Below are the code and all the weights of a small trained network. Each question names an input and a class and asks about switching units off, where a switched-off unit gives its printed mean instead of its output.

import numpy as np


def w(rows, s, z=0):
    codes = np.array(rows[::2]) - 128.0
    scale = np.full(codes.shape[1], s)
    scale[-1] = z or s
    return codes * scale


def f(y):
    return y / 2 * (1 + np.tanh(0.7978845608 * (y + 0.044715 * y**3)))


def log_softmax(a):
    a = a - a.max(-1, keepdims=True)
    return a - np.log(np.exp(a).sum(-1, keepdims=True))


def net(x, mask):
    res = np.array(x, float).reshape(1, 6) / 4 @ E
    y = f(res @ A[0][:, :-1].T + A[0][:, -1])
    res = res + np.where(mask, y, B[0][:, -1]) @ B[0][:, :-1]
    return log_softmax(res[-1] @ U[:, :-1].T + U[:, -1])


A, B = {}, {}
E = w([
[36,140,70,128,115,112,197,163,150,5],'x0',
[81,179,55,151,255,148,141,129,162,236],'x1',
[87,128,43,79,21,182,66,247,150,222],'x2',
[83,95,151,140,113,119,126,90,127,160],'x3',
[184,96,2,211,79,103,198,159,19,135],'x4',
[148,150,126,136,121,148,146,140,134,119],'x5',
],0.01)
A[0] = w([
[93,134,155,92,163,237,74,110,219,66,33],'n1',
[93,135,55,162,113,78,167,109,20,117,78],'n2',
[40,127,91,137,66,181,77,196,123,161,172],'n3',
[171,107,39,194,123,124,154,90,67,129,100],'n4',
[171,88,195,98,99,64,105,144,76,79,116],'n5',
[144,138,100,200,83,93,171,129,78,125,55],'n6',
[189,113,88,144,136,119,177,157,113,146,72],'n7',
[140,175,159,134,48,98,81,54,73,72,70],'n8',
[104,218,72,115,154,116,138,65,110,175,31],'n9',
[109,157,155,87,143,121,90,111,225,107,45],'n10',
[91,144,95,164,209,133,167,139,162,170,115],'n11',
[223,90,184,136,158,128,97,100,114,188,82],'n12',
[30,150,128,115,121,119,216,154,128,82,36],'n13',
[77,186,180,111,171,128,117,134,222,95,91],'n14',
[81,157,100,195,230,136,161,136,156,158,76],'n15',
[129,80,165,116,40,132,149,166,114,137,105],'n16',
[224,147,234,184,162,141,68,121,46,200,3],'n17',
[192,114,153,115,81,223,106,155,131,214,93],'n18',
[140,89,196,126,137,169,148,130,84,189,16],'n19',
[128,101,154,127,169,131,173,67,104,85,128],'n20',
[141,92,70,187,134,125,160,86,45,174,43],'n21',
[161,99,192,174,170,101,197,106,148,103,71],'n22',
[63,150,121,157,150,105,162,134,142,55,52],'n23',
[1,122,122,152,136,107,183,174,166,48,29],'n24',
[161,186,182,187,219,80,169,40,55,91,96],'n25',
[146,130,166,132,191,87,157,85,76,97,67],'n26',
[169,99,149,132,184,144,193,60,115,134,139],'n27',
[130,113,160,79,61,106,164,129,100,71,39],'n28',
[152,149,122,130,193,120,146,125,141,190,73],'n29',
[130,147,219,102,137,151,107,91,200,123,156],'n30',
[195,115,182,134,52,122,159,120,162,123,49],'n31',
],0.0091,0.0017)
B[0] = w([
[198,101,184,131,155,103,178,113,154,176,202],'n1',
[178,89,202,136,185,85,133,123,131,188,186],'n2',
[102,150,78,55,68,193,169,155,55,190,194],'n3',
[167,95,185,139,159,85,192,89,179,210,187],'n4',
[107,195,133,138,137,183,46,65,180,97,191],'n5',
[150,101,163,106,155,88,144,106,157,147,171],'n6',
[172,101,140,123,150,105,99,126,153,161,158],'n7',
[136,162,132,149,124,148,60,109,136,110,183],'n8',
[137,187,132,158,102,168,93,50,159,114,169],'n9',
[180,94,187,122,135,103,162,105,130,202,190],'n10',
[147,191,102,141,102,178,57,63,139,90,193],'n11',
[113,106,93,161,131,67,145,166,68,55,193],'n12',
[74,101,99,179,117,65,153,164,101,42,185],'n13',
[185,62,167,148,143,108,169,111,134,137,208],'n14',
[100,169,93,132,161,180,53,63,188,91,204],'n15',
[118,169,149,109,152,184,80,109,162,166,163],'n16',
[69,59,102,197,173,71,148,174,77,1,208],'n17',
[81,122,101,148,94,102,163,177,68,100,181],'n18',
[119,135,92,165,108,88,143,143,133,103,156],'n19',
[97,165,115,90,105,180,124,155,108,191,194],'n20',
[154,121,173,113,126,95,130,100,164,142,178],'n21',
[163,163,110,84,69,146,141,170,120,157,199],'n22',
[73,91,135,144,152,103,123,151,82,91,184],'n23',
[62,114,85,184,171,81,165,178,104,78,204],'n24',
[96,164,110,86,62,172,166,192,82,171,248],'n25',
[113,154,127,64,61,160,137,183,108,196,198],'n26',
[90,146,132,125,86,165,138,157,82,159,191],'n27',
[97,186,97,168,168,163,102,73,189,120,174],'n28',
[94,167,121,153,158,151,91,120,141,94,168],'n29',
[142,85,153,148,149,98,138,112,124,211,211],'n30',
[133,180,95,142,143,134,82,65,182,121,170],'n31',
],0.0083,0.018)
U = w([
[99,159,123,12,92,173,122,205,99,181,185],'0',
[193,83,198,121,172,67,130,79,157,181,7],'1',
[67,105,113,169,162,65,118,168,99,40,251],'2',
[109,198,129,142,155,184,17,30,174,102,71],'3',
],0.011,0.0016)

Each question gives the input, the list of numbers given to net, and the class t.
The units are the neurons (one row each of A and B). Each row of codes is followed by its name. A weight is (code - 128) times the scale printed after its matrix; where a second scale follows, it is the last column's (A, B and U).
mask holds one flag per neuron, in row order. A switched-off neuron (its flag False) gives its mean, the last column of its row in B, instead of its output. The means were averaged over made-up inputs and are rounded, as every weight is.
A unit's drop is (log p(t) with every unit on - log p(t) with that unit switched off) / (log p(t) with every unit on - log p(t) with every unit switched off).
The circuit of an input: a set's keep is (log p(t) with only the set's units on - log p(t) with every unit switched off) / (log p(t) with every unit on - log p(t) with every unit switched off). Starting from the 12 units with the biggest drops (on a tie, the unit counted first), units are removed one at a time, each time the one whose removal leaves the highest keep (on an exact tie, the one counted first), for as long as the keep stays at least 0.8.
circuit, biggest first: the units of the circuit, biggest drop first
unit that matters most: the unit with the biggest drop
top k neurons: the k neurons with the biggest drops, biggest first
drop of u: that unit's drop, to one decimal
input [7,0,5,5,-4,2], class 2: top 2 neurons => (n24; n13)
input [-2,7,-7,-5,-6,-7], class 0: unit that matters most => n25
input [4,-5,-8,-2,7,5], class 0: top 2 neurons => (n25; n26)
input [6,3,5,6,-7,-6], class 1: circuit, biggest first => (n1; n14)
input [-3,6,-3,3,-6,-3], class 1: top 2 neurons => (n14; n10)
input [-2,-8,2,6,8,-4], class 1: top 3 neurons => (n4; n2; n6)
input [-8,3,1,8,-7,-5], class 2: top 3 neurons => (n17; n12; n18)
input [2,-6,5,-1,2,2], class 3: top 3 neurons => (n25; n28; n26)
input [-3,-3,-3,-4,-2,3], class 0: top 2 neurons => (n24; n13)
input [-5,-1,-4,-3,0,7], class 2: top 3 neurons => (n17; n12; n3)
input [5,-6,-5,-3,3,2], class 3: top 2 neurons => (n28; n5)
input [-7,6,6,8,-4,7], class 2: top 3 neurons => (n17; n18; n25)
input [0,-7,-7,4,-1,-1], class 0: top 3 neurons => (n25; n26; n22)
input [2,-7,-5,-4,3,8], class 3: circuit, biggest first => (n5)
input [-2,4,3,4,2,3], class 3: top 3 neurons => (n25; n26; n22)
input [7,-6,-7,7,-5,-7], class 0: top 2 neurons => (n20; n26)
input [-6,-8,-4,0,1,-1], class 3: top 2 neurons => (n5; n31)
input [5,-1,3,0,2,-2], class 2: drop of n26 => 0.1
input [-1,-6,5,5,6,4], class 1: drop of n6 => 0.3
input [0,2,4,5,-8,4], class 1: drop of n11 => 0.0
input [-7,8,0,-6,4,-4], class 3: circuit, biggest first => (n15)
input [0,8,-8,7,5,-4], class 0: top 3 neurons => (n25; n26; n27)
input [-5,-8,-2,0,-6,-3], class 3: drop of n31 => 0.2
